Below is a small trained network, with its code and all its weights. Each question gives an input and a class and asks what happens when units are switched off, that is, made to give their printed mean instead of their output.

import numpy as np


def w(rows, s, z=0):
    codes = np.array(rows[::2]) - 128.0
    scale = np.full(codes.shape[1], s)
    scale[-1] = z or s
    return codes * scale


def f(y):
    return np.maximum(y, 0)


def log_softmax(a):
    a = a - a.max(-1, keepdims=True)
    return a - np.log(np.exp(a).sum(-1, keepdims=True))


def net(x, mask):
    res = np.array(x, float).reshape(1, 8) / 4 @ E
    y = f(res @ A[0][:, :-1].T + A[0][:, -1])
    res = res + np.where(mask, y, B[0][:, -1]) @ B[0][:, :-1]
    return log_softmax(res[-1] @ U[:, :-1].T + U[:, -1])


A, B = {}, {}
E = w([
[222,59,49,9,55,135,210,18,35,156],'x0',
[113,167,191,90,149,87,138,91,121,116],'x1',
[2,15,130,197,184,83,52,31,76,229],'x2',
[108,134,118,101,130,90,154,122,172,138],'x3',
[42,127,204,5,29,225,43,172,140,230],'x4',
[138,82,121,187,84,151,170,168,133,142],'x5',
[127,119,153,135,129,129,146,134,109,123],'x6',
[140,99,103,172,105,168,123,158,108,131],'x7',
],0.0051)
A[0] = w([
[69,80,130,168,197,84,59,110,133,152,57],'N1',
[180,138,96,85,78,143,127,138,133,40,151],'N2',
[158,95,91,95,105,140,177,64,63,156,42],'N3',
[93,84,115,112,117,101,160,72,134,134,58],'N4',
[41,213,139,200,170,107,51,205,183,93,240],'N5',
[81,105,161,85,61,223,101,98,158,155,154],'N6',
[122,135,67,200,192,79,130,92,136,67,89],'N7',
[156,102,98,177,166,107,120,88,120,64,126],'N8',
[145,85,82,87,114,143,177,67,105,149,41],'N9',
[185,220,125,81,64,174,145,176,178,28,190],'N10',
[153,80,94,146,218,115,176,89,100,76,66],'N11',
[164,83,103,173,152,91,144,61,136,67,69],'N12',
[78,90,106,174,144,107,130,23,72,212,7],'N13',
[54,108,158,56,91,148,114,134,108,186,134],'N14',
[163,65,132,71,95,153,167,66,85,169,51],'N15',
[176,106,78,89,78,157,168,2,58,145,73],'N16',
[103,53,125,188,141,88,74,31,120,179,42],'N17',
[53,14,104,149,178,99,104,47,78,187,10],'N18',
[154,76,71,63,122,135,144,87,123,147,34],'N19',
[80,110,118,174,174,143,113,223,91,150,241],'N20',
[69,106,161,71,79,223,95,127,138,168,168],'N21',
[146,128,54,196,182,63,184,64,83,94,60],'N22',
],0.0071,0.0017)
B[0] = w([
[165,189,101,135,188,167,171,82,130,138,199],'N1',
[177,190,79,124,186,168,200,120,121,175,179],'N2',
[40,65,224,112,188,192,149,97,157,62,183],'N3',
[111,163,146,168,171,161,126,142,82,121,154],'N4',
[62,64,180,124,178,188,144,66,253,102,254],'N5',
[122,137,103,109,72,49,85,183,51,80,198],'N6',
[98,126,160,54,71,64,25,172,109,50,189],'N7',
[102,93,141,99,103,72,68,158,122,93,173],'N8',
[51,72,175,169,197,173,132,103,149,86,175],'N9',
[193,190,106,184,177,160,200,126,27,201,219],'N10',
[121,105,110,133,87,57,90,161,79,114,175],'N11',
[99,98,148,77,78,45,57,166,72,115,172],'N12',
[208,168,81,187,180,134,160,108,63,171,195],'N13',
[108,144,96,109,73,41,107,195,150,110,199],'N14',
[72,76,176,35,113,173,111,107,223,78,188],'N15',
[80,74,206,146,171,199,129,43,228,87,207],'N16',
[195,179,43,194,200,177,185,80,92,187,199],'N17',
[219,204,76,203,182,94,180,133,78,210,215],'N18',
[100,86,206,113,151,152,117,117,171,101,171],'N19',
[96,83,158,157,113,160,108,86,174,74,195],'N20',
[98,96,51,82,76,43,63,218,72,126,208],'N21',
[94,105,132,77,59,47,60,203,75,73,194],'N22',
],0.0059,0.0094)
U = w([
[46,36,203,125,126,200,100,94,195,106,255],'0',
[104,73,113,58,3,16,33,215,55,135,43],'1',
[193,164,82,164,141,158,221,139,45,213,80],'2',
],0.0059,0.0018)

Each question gives the input, the list of numbers given to net, and the class t.
The units are the neurons (one row each of A and B). Each row of codes is followed by its name. A weight is (code - 128) times the scale printed after its matrix; where a second scale follows, it is the last column's (A, B and U).
mask holds one flag per neuron, in row order. A switched-off neuron (its flag False) gives its mean, the last column of its row in B, instead of its output. The means were averaged over made-up inputs and are rounded, as every weight is.
A unit's drop is (log p(t) with every unit on - log p(t) with that unit switched off) / (log p(t) with every unit on - log p(t) with every unit switched off).
The circuit of an input: a set's keep is (log p(t) with only the set's units on - log p(t) with every unit switched off) / (log p(t) with every unit on - log p(t) with every unit switched off). Starting from the 12 units with the biggest drops (on a tie, the unit counted first), units are removed one at a time, each time the one whose removal leaves the highest keep (on an exact tie, the one counted first), for as long as the keep stays at least 0.8.
units of the circuit, in order: the units of the circuit, biggest drop first
most important unit: the unit with the biggest drop
top k neurons: the k neurons with the biggest drops, biggest first
drop when u is switched off: that unit's drop, to one decimal
input [-5,-4,0,-7,8,-5,6,-3], class 1: most important unit	N21
input [5,7,7,4,-3,8,5,2], class 2: top 4 neurons	[N18 N13 N17 N5]
input [1,1,2,-3,-2,-7,-2,-2], class 1: top 3 neurons	[N5 N10 N2]
input [-2,8,8,4,-8,8,-3,6], class 1: top 3 neurons	[N22 N7 N12]
input [-2,2,-1,3,3,4,-4,3], class 1: units of the circuit, in order	[N16 N3]
input [-2,2,3,-6,-1,1,-6,-4], class 2: top 3 neurons	[N16 N15 N3]
input [3,5,-6,7,-7,8,0,1], class 1: top 2 neurons	[N22 N12]
input [6,-1,-5,3,-6,3,-2,-3], class 0: top 2 neurons	[N16 N3]
input [-4,6,0,-4,-5,3,3,1], class 1: units of the circuit, in order	[N16 N7]
input [5,-3,-4,-3,-4,-1,7,4], class 0: units of the circuit, in order	[N16 N18]
input [7,3,8,6,1,5,2,-5], class 2: top 4 neurons	[N18 N13 N17 N5]
input [-6,-3,6,7,-8,-3,-1,-5], class 1: top 2 neurons	[N7 N22]
input [8,4,6,-5,-4,7,8,-5], class 0: top 3 neurons	[N16 N3 N15]
input [8,-8,-7,-3,-6,4,-5,-5], class 0: units of the circuit, in order	[N16]
input [-6,3,7,-4,6,6,8,-1], class 2: top 3 neurons	[N18 N17 N1]
input [-4,7,-6,2,-1,-5,-7,-8], class 2: top 2 neurons	[N10 N16]
input [-3,-8,6,1,-2,-3,-5,-5], class 2: drop when N22 is switched off	0.0
input [8,1,-5,-4,-7,-1,-8,-5], class 0: drop when N9 is switched off	0.1
input [-3,-1,-7,-2,6,3,-4,-2], class 2: drop when N10 is switched off	1.2
input [-5,-1,-7,-4,-2,1,-7,-8], class 2: units of the circuit, in order	[N10]
input [8,4,-2,-8,-5,-2,5,-8], class 0: drop when N16 is switched off	0.2
